Rows, each with its class:
[-18  -7  -2   5  -3  21  11 -25  20  17   0  -8  19 -19  15  -4 -24   0
   6  -3  16  -2 -10  24  -5  14   7 -12   7   3 -16  -9  28   4  15  -1
  14 -19 -12   6  -2 -13  28   4   8  -8  21   9  25  25  23  -7 -11  -9
  19  29  24 -10 -22  29  26   1 -12  -6   8  36  -3 -22 -21   3 -17  17
   0 -20  14  16 -16  -3   1  -7 -10   2  -6  10  -7  15   8  34  -7  20
  -3  -1 -52 -25   0  -7 -32   1 -22  19 -28 -15 -19  -3   5   0  -1  12
  -4   8  10 -16  27 -16  -1   8 -21  10  17   2  11   1  13  -8   6   7
   6  -2  19  18 -12  19 -45   0  10  11   6  -3  14  -3 -17   2 -10 -11
   4   7  13  45 -14  -3   0   7  42  -2   0   7  -9  28   7]
A
[ 38  -5 -22  14  20 -10  -1 -58  -6   9  13  16   3  25 -35   0 -40   7
 -10  94  13 -17 -20  12  -6   3 -16 -19  23 -11 -11   3  53   5  44 -11
   9 -50  23  -7  27  -8 -28  34  14   4  14  -5 -17   1   2  -7   1  -1
  26  40  -4 -49   5  15   7 -16   5 -30  31  15  13  -4  19  -6 -27  33
 -10  14  40  12   2   4 -17  20 -41  25  -2  28 -29  19   6  18 -11  -1
  -9   8 -49 -57  18  28 -40   1  16  -3 -25   0   7   4  -3  11  12   4
 -17  -1   5 -55  26 -14  26  -5 -40  10  -5   1  -2  -8 -12  17 -62 -25
  -7  13 -18  -2   5  28 -14  -1  -8  -4  -6   6  37  -8  -4 -17   0   3
  -7   1  -1  -7  -7   2 -18  16  34 -11  -3   4 -13  37  -8]
A
[ -6  34   6 -12 -40  24 -46 -11 -42   1 -17  17  27  -4 -33   1  24   9
  29 -39   0 -10  -2   9   0  -8   5  68   0   8   1  13 -36 -16 -11   2
  15  50 -16  14 -12  18 -46  -7   5   9 -11 -22   8 -52  -4  22  25  20
   2 -18  25  43  44  24 -21  -6 -38  -7 -11  13  10   9  -6  -2  22 -18
  -1 -16 -29 -35  -3  -7   6  24  12 -23   7 -31  18 -19 -15  15  -8  -7
  -7  -8  15  18 -10 -28  -1  12 -29  15  49 -13 -12  12 -24 -14  -6  -9
   6   1  -1  35 -22   5  -1   7  14   0 -19  20  -9  10 -23   1  -9 -13
 -10 -10   8  -9   3 -16  -7  14   0  -3 -14  -1 -13  20  14  27  -6  33
 -12  -9  -6  17  10  16   0   2  15  13   6  -2  -5   4 -15]
K
[  1 -21  -1  -6 -26  16 -47   7 -27   8   5  20   0  14 -33  -1  -7   4
  14   1   1  12 -12  10   4  -1  17  14   8   8  -3   5 -16   5  17   0
   5   3  29 -23  -7  12 -40  -6  22   2  40 -19 -12 -15   8   3 -14   7
  -6 -14  10  19  38  25 -18 -14  -9   2   0   7   9  -1   2 -14   9  -6
  -8   9   5  12   6  -6   3   7 -22 -13  -3 -23  -3   7  -5   0  12 -11
  -2 -12  -4  -6   4 -21  16  10  -5  13 -19  -3 -12   4  -6  -2  -5 -11
   3   4   0   3  -4  -5  17   1  20  -1  -8   9  -8  -2 -20   1 -25  -4
  -6   2  -7 -11  10   6 -16  42   6  -5  -7  -9   1  11   4  33  -7  12
  -2   8  -3  24  -3  -8  20  17   6  11   7 -10   1   1 -22]
K
[ 17   4 -26  12  -2 -13  -6 -79  -2  13  -1   9 -14   6  -1  -3 -13   5
  17  33  21  -5 -13  10 -10  10 -18  -7  22 -12 -12   0  43  -5  17  -4
  11 -13 -35   2   6  -9  60  19  -1 -12  -1  -2   7   2  -5   4  11  -7
  15   6   5 -25 -35   2  16 -33   0 -36  -5  13  26   0  -5  -5 -22  41
   7  -8  17  -2  12  -4  -9  15  -1  21   3  28 -15  22   5  33 -49  27
  -1  12 -61 -29   9  12 -41   5  -8  16   2   5 -13   8 -14  15   0   3
 -11   6   6 -18  28 -12  -4   6 -25  27 -12  -1  -5 -17  14   4 -31 -21
 -15  -2  -1  19  -5  16  14  -8  -1  11   3   7  24   7 -12 -57   4   7
   6 -15   4  28 -12  17 -37  14  29   6  -1  46 -21  37 -32]
X
[ 39   0   2   6 -11   5 -14  50  11  14   2  -2  20  -1 -14   3 -26   8
  -4  23  13 -25 -15  25   3  16 -13  -6  13  -7 -14  17  32  -6  20   0
   5 -16  28   2  13  -1 -53  32  11   5  17 -57  -8 -13   9 -13 -21  12
  13  21   8  -7  38  12 -12 -14  -6 -18  15  16   1   3  10 -11  -6  29
 -20 -19  19 -12 -18  -6 -17   7 -39  -1   3   0  -4   0   6  36  -2   2
   7  -7 -55 -17  15   4 -11   1  -3  17 -41  -9   6   5   7  -6   3 -13
  -5  -1  -2 -65   8  -9  -1   5 -18  10  -8  12   3  16   0  18  -2 -15
   0   3  -1   1  -2   9 -12  16 -14  -2  -2  -4  24   0  15  36  -5 -10
   6  -3  -9   5 -20   3 -11   6  23 -15   3   5   3  21 -10]
A
[-20 -40  -3 -10 -32  20 -35  61 -57   8 -16  21  15  25 -18  -8  -3   7
  48 -34  18  14   4   6   0  -2  17  48  14  -3 -11  16 -18  -6  -7  -7
   8  55 -24 -15 -20  21   9  -4  13   3  17 -49 -19 -40 -10   9  -7   4
 -23 -46   7  52  22  -5 -22 -14 -21   9 -14  -5  31   6 -13 -26   4 -19
 -27 -22  -9 -18  52  -9  16   0 -16 -21  12 -35  13 -11  -8   3 -10  -3
  -2 -10 -18  30  11 -56  17  17 -33  17   3  -9 -28   6  17   8 -15  -5
   3   3   4  39 -13   2  -8   9  60   0  -8  23 -12 -14  14  -4 -11 -21
 -10 -21  -1   2  -2 -15 -29  30   8   4  -6  -9  -9  29  -8  -7  -5  27
   2   0  -4  32  -7  16  13   9   5  17   5  57   6  11 -55]
K
[-12 -35  22   4   3   8   6  51  24   8  -5 -14   5  -4  27   5  -6   1
  -9 -49  11  17  -4  -4  10   3  28 -30  -1   4  -6 -10   6  10 -12   1
  -9 -14  22  -5   3   1 -33 -11  -1   5  -4  -2  13  11  17 -18 -38   7
 -21  -4 -15  17   4   0  -9   2   1  16   6 -16 -26   1  -6   2   5 -40
  20   1   7   2  -5   3   4 -24  -7 -27   2 -16  -6  -2   4 -24  28 -18
  19 -25   1  13  -4   0  15  -3 -10   7 -34  -3   9  -6  23 -10  -6   2
   8  -1   4 -23 -15   1  -2  10   5 -11  28   4   8   1   5  -4  32  13
  15   3  12  -7  -3  -3  -4   8   1  -4  -4  -8   0  -6   9  59   3 -14
   5 -10  -7  16  -3  -9  11  -3   0  -2   5 -33  19  -8  22]
T
[ -1   3   3  11  12   8  24  54 -24  -1 -11   1  40   5  -1   3  -8   9
  17  -1  10  -7   8 -12   9  -5  21  13   0  -7 -10   6  24 -15 -11 -13
   6  32 -23   5 -11  10   1   0  -3   7 -34  -2  -5 -32 -12  -6  -2   4
   4  -5  -6   7  -2  -3  -2  -2 -37   0  22 -12  -2   2 -11  -3  -6 -44
 -12 -11  -3 -34  41  -2   7   2   5 -10  16 -11   0  -7  -3 -26   6 -21
  -3  -3 -12   8  -7 -25 -26   8 -33  -1  17  -8  -4  -1  39   5  -1  24
  -9  -4   1   1 -12   8  -4   8  11  -2  31  15 -15 -13  24   5  -5 -41
  -4 -16  17  11 -12 -16 -30 -12   1   2  -2  10  -9   7   2  -2  10   2
 -17  -7  -6   7  11   9  -2  -1  24  -2  -1  38  -8  12   3]
K
[ 10  -9   5  11  -2  10 -11  30 -10  13  -2   3  38  17  -8  -4 -33   6
   5  23  14  -3 -17  21  -1   8   0   4  23 -12 -27   3  48 -10  23 -14
  14   8  -2  -2   8  -6  18  37   8  -5   5 -41  -7   9  -2  -7 -14  -3
  15  20  18 -14  15   2   6 -20 -15 -16  40   6  14   0  -3 -10 -16  29
 -36 -24  20 -10  16  -5  -4  11 -33   6   1   6  -5  12   1  23  -9  14
  -3   5 -69 -20  11 -10 -30   3 -10  18 -24  -9 -20   6  17   7  -2  -1
 -11   4   1 -35  11 -10 -22   7  -5   4  12   9  -2  -5   9   9 -16 -25
  -6 -12   9  10 -10  10 -23  17  -2   2  -3  -2  23   7  -5  -5  -4  -5
   0  13  -1  16 -21   8   0   9  39 -10  -4  46  -4  46 -20]
A
[ 16  10  -5   1   8   4   4  71 -39  -7  11  21  23   6 -38   5 -21   4
  18  49  -5 -14   3  -8  12  -4  13  11  -6   2   3  20  -3  -5   9  -6
   4  16  14 -13 -11  24 -48  -4  20  13  28 -10 -30 -56 -10  -7   0   5
  10 -14 -10  -3  35  10 -13   4 -32  11  18  -1   2   1   5 -14  -2 -31
 -31   9  11 -10  37  -7  -5  15 -18  -1  13 -15  -3   0  -3 -19  16 -26
 -11  -7   2  -6   4 -23  -3   9 -14 -16   1  -9   4  -1  33   8   4  11
  -5  -1   3  -1  -5   3  22  -4  14  -4   7  11 -23  -7   9  13 -38 -44
  -4  -9  -4   4  -8 -11 -43  17  -1  -4   0   6 -10  11   5   5   5   5
 -20   8  -8  -1  10   1   6   4  12  -2   2  24 -15 -10 -17]
K
